Below is a small trained network, with its code and all its weights. Each question gives an input and a target symbol and asks what happens when units are switched off, that is, made to give their printed mean instead of their output.

import numpy as np


def w(rows, s, z=0):
    codes = np.array(rows[::2]) - 128.0
    scale = np.full(codes.shape[1], s)
    scale[-1] = z or s
    return codes * scale


def norm(h):
    return h / np.sqrt((h * h).mean(-1, keepdims=True) + 1e-5)


def f(y):
    return y / 2 * (1 + np.tanh(0.7978845608 * (y + 0.044715 * y**3)))


def softmax(a):
    e = np.exp(a - a.max(-1, keepdims=True))
    return e / e.sum(-1, keepdims=True)


def log_softmax(a):
    a = a - a.max(-1, keepdims=True)
    return a - np.log(np.exp(a).sum(-1, keepdims=True))


def net(x, mask):
    ids = ['ΛΦεζηξπστ'.index(c) for c in x.split()]
    T = len(ids)
    res = E[ids] + P[:T]
    r = norm(res)
    for j in range(2):
        rows = slice(2 * j, 2 * j + 2)
        q, k, v = (r @ M[0][rows].T for M in (Q, K, V))
        z = softmax(np.where(np.tri(T) > 0, q @ k.T / 2**0.5, -1e9)) @ v
        o = O[0][rows]
        res = res + np.where(mask[j], z, o[:, -1]) @ o[:, :-1]
    y = f(norm(res) @ A[0][:, :-1].T + A[0][:, -1])
    res = res + np.where(mask[2:6], y, B[0][:, -1]) @ B[0][:, :-1]
    return log_softmax(norm(res)[-1] @ U[:, :-1].T + U[:, -1])


Q, K, V, O, A, B = {}, {}, {}, {}, {}, {}
E = w([
[186,84,77],'Λ',
[211,152,86],'Φ',
[67,125,188],'ε',
[98,133,93],'ζ',
[93,192,72],'η',
[252,88,119],'ξ',
[118,176,90],'π',
[95,218,253],'σ',
[225,142,131],'τ',
],0.019)
P = w([
[131,2,71],'0',
[171,212,21],'1',
[168,204,34],'2',
[130,174,81],'3',
[115,181,91],'4',
[132,186,93],'5',
[131,180,93],'6',
[124,177,105],'7',
[127,175,116],'8',
[137,163,133],'9',
[133,164,133],'10',
[143,154,136],'11',
[132,151,120],'12',
],0.0082)
Q[0] = w([
[72,32,146],'head 1',
[165,154,148],'head 1',
[158,98,5],'head 2',
[107,158,70],'head 2',
],0.012)
K[0] = w([
[114,249,123],'head 1',
[108,121,119],'head 1',
[73,100,92],'head 2',
[113,116,68],'head 2',
],0.019)
V[0] = w([
[34,155,58],'head 1',
[148,235,57],'head 1',
[231,154,249],'head 2',
[160,140,213],'head 2',
],0.014)
O[0] = w([
[146,82,253,203],'head 1',
[232,244,174,121],'head 1',
[13,218,97,3],'head 2',
[73,152,42,13],'head 2',
],0.011,0.0032)
A[0] = w([
[64,134,97,84],'neuron 1',
[179,102,150,252],'neuron 2',
[107,74,35,78],'neuron 3',
[74,219,253,161],'neuron 4',
],0.011,0.0036)
B[0] = w([
[81,236,212,129],'neuron 1',
[132,123,59,211],'neuron 2',
[170,8,139,159],'neuron 3',
[71,34,110,254],'neuron 4',
],0.011,0.0073)
U = w([
[113,86,86,2],'Λ',
[142,165,82,109],'Φ',
[66,7,104,153],'ε',
[149,75,171,58],'ζ',
[143,114,188,77],'η',
[98,97,71,117],'ξ',
[149,133,208,116],'π',
[90,141,105,137],'σ',
[76,145,64,195],'τ',
],0.012,0.0046)

Each question gives the input, a string of symbols that net reads in full, and the target symbol t.
The units are the heads (2 rows each of Q, K, V and O) and the neurons (one row each of A and B). Each row of codes is followed by its name. A weight is (code - 128) times the scale printed after its matrix; where a second scale follows, it is the last column's (O, A, B and U).
mask holds one flag per unit, heads first, then neurons. A switched-off unit (its flag False) gives its mean, the last column of its rows in O or B, instead of its output. The means were averaged over made-up inputs and are rounded, as every weight is.
A unit's drop is (log p(t) with every unit on - log p(t) with that unit switched off) / (log p(t) with every unit on - log p(t) with every unit switched off).
The circuit of an input: a set's keep is (log p(t) with only the set's units on - log p(t) with every unit switched off) / (log p(t) with every unit on - log p(t) with every unit switched off). Starting from all 6 units, units are removed one at a time, each time the one whose removal leaves the highest keep (on an exact tie, the one counted first), for as long as the keep stays at least 0.8.
circuit, biggest first: the units of the circuit, biggest drop first
heads that matter: for each layer, one digit per head in row order, 1 if its drop is at least 0.15 and else 0, layers parted by /
drop when u is switched off: that unit's drop, to one decimal
input Φ Φ Φ ε ε Φ ε ε ε τ ε Φ, target Φ: heads that matter -> 00
input Φ π π Λ σ Λ ε ε ε Φ, target Φ: heads that matter -> 10
input ε π ε π ε ε Φ Φ ζ π ε, target π: heads that matter -> 10
input Φ Φ ε Φ η ε η, target Φ: circuit, biggest first -> [head 1]
input τ Φ ξ Φ, target τ: heads that matter -> 11
input Φ ε Φ ε τ π ζ ξ η, target Φ: heads that matter -> 10
input τ Φ σ ε τ Φ ε τ π τ ε ε τ, target τ: heads that matter -> 01
input Φ ε τ σ, target τ: heads that matter -> 01
input ε η π τ, target ε: drop when head 1 is switched off -> 1.7
input Φ ε Φ ε Φ π, target Φ: drop when neuron 4 is switched off -> 0.1
input ε ε ε ξ ε η, target ε: drop when head 1 is switched off -> 2.5
input ε ε π ε ε Φ, target ε: drop when head 1 is switched off -> 1.8
